[[ -1  -3  -8  14  17  43  11   1 -24]
 [ 10  16 -14 -19  14 -46 -18 -27  32]]
=>
[[ -1  -3  -8  14  17  43  11   1 -24]]

[[ 32  11   7  45  11 -17]
 [ 26 -20 -16   5  54  -6]
 [ 38  -2  -2  21  26  -6]
 [  7  23  16  37 -17 -11]
 [ 32  -2  -2  29  26  -6]]
=>
[[ 32  11   7  45  11 -17]
 [ 38  -2  -2  21  26  -6]
 [ 32  -2  -2  29  26  -6]]

[[ -3  23  -8 -52   4  18 -39  34   8 -15  34]
 [-29 -24  25 -19 -20  -6  11  35  28  -2   0]
 [  5  10   1 -26  44 -19  -3  45 -13   7  55]
 [ 30 -34  -6   8  -3 -11  12  19 -20   6  51]
 [ -7  -7  -6  -2  -9 -11 -30 -12  14  44  29]
 [-15 -21 -48   9  25   8 -17 -19  11 -13 -11]
 [-16 -54 -11 -14   7  -6  -3   3  16  10   8]
 [-24  27  30   4   2   7  27 -15   0   8 -32]]
=>
[[ -3  23  -8 -52   4  18 -39  34   8 -15  34]
 [  5  10   1 -26  44 -19  -3  45 -13   7  55]
 [ -7  -7  -6  -2  -9 -11 -30 -12  14  44  29]
 [-16 -54 -11 -14   7  -6  -3   3  16  10   8]]

[[ 19 -26 -24 -21 -41  44  48  23 -15   8 -34]
 [  3  15  45 -18   1  -7  51 -43 -15  37 -26]]
=>
[[ 19 -26 -24 -21 -41  44  48  23 -15   8 -34]]

[[  6  -2   2   5  34 -40  10  23  12]
 [  6  -2   2   9   3 -29  10  23  13]
 [  6   4   2   5   1 -40  11  23  12]
 [  6  -2   2   5   3 -40  10  23  12]
 [  6  -2   2   5  35 -27  10  23  12]
 [  6  -2   2   5   1 -40  10  23  12]]
=>
[[  6  -2   2   5  34 -40  10  23  12]
 [  6   4   2   5   1 -40  11  23  12]
 [  6  -2   2   5  35 -27  10  23  12]]

[[ 11  10  -8   6 -37 -41  -9   7 -11  37 -28]
 [ 22 -39 -13  48 -36  34 -20  37 -28  38  -3]]
=>
[[ 11  10  -8   6 -37 -41  -9   7 -11  37 -28]]

[[ 10  25   4   5   0  10   8   4 -12]
 [ -5   2   0  22 -48  14 -16   0 -11]
 [  5  45   4  34 -49  -6 -10 -27  32]]
=>
[[ 10  25   4   5   0  10   8   4 -12]
 [  5  45   4  34 -49  -6 -10 -27  32]]
---
[[  4 -24 -10   1]
 [-40   6   6 -16]]
=>
[1 6]

[[  0  35 -22 -42]
 [-11  35  19 -39]]
=>
[-42  19]

[[-20  41]
 [  6 -53]]
=>
[41  6]

[[ 14  46  -6  25]
 [ -4  -6  -8 -12]
 [ 19 -10   0 -21]]
=>
[ 25  -8 -10]

[[ 46  23   9 -40]
 [-23  28 -33  13]
 [-11   2  22 -40]
 [ 45 -32 -31 -29]]
=>
[-40 -33   2  45]

[[-20  11 -55]
 [-18   1  24]]
=>
[-55   1]

[[ -5 -13  -8  30  23]
 [ 26  12  -3  -6  33]
 [-21 -15 -16  -1  17]
 [-23 -10   7 -12 -23]
 [ 41 -20   3  -8 -33]]
=>
[ 23  -6 -16 -10  41]

[[ 14 -51 -47]
 [  4  -5 -12]
 [-24  16 -12]
 [  6 -21  -1]]
=>
[-47  -5 -24]

[[ 21  -1]
 [-21  11]
 [  8  14]
 [-57  16]
 [-43  23]]
=>
[ -1 -21]
---
[[ 24  -7]
 [ 17 -14]
 [  7 -20]
 [-37  44]]
=>
[[ 24  -7]
 [ 17 -14]]

[[-35 -24 -20 -49]
 [-24  25  40 -39]
 [ 10  -1 -37   4]]
=>
[[-35 -24]
 [-24  25]]

[[ 34 -20 -38   9   5]
 [  1 -20 -17  24 -18]
 [ 12 -25 -49  11 -35]]
=>
[[ 34 -20]
 [  1 -20]]

[[ -2  26  37  56 -47]
 [ 54  32 -44 -57 -48]
 [-24 -15 -55 -19   8]]
=>
[[-2 26]
 [54 32]]

[[ 45  25 -26]
 [ -9  32  55]]
=>
[[45 25]
 [-9 32]]

[[-15   0  10   7   0]
 [-15 -42   7  20 -12]
 [-16   0   7   1   1]
 [-15   5   7  -3  21]
 [-26 -10  31 -12 -15]]
=>
[[-15   0]
 [-15 -42]]

[[-32   5 -55  22]
 [ -3  11 -14 -43]]
=>
[[-32   5]
 [ -3  11]]

[[ 19  42  14]
 [ 42  31 -13]
 [ 23  39  -8]
 [ 26 -10   0]
 [-40  20 -14]]
=>
[[19 42]
 [42 31]]
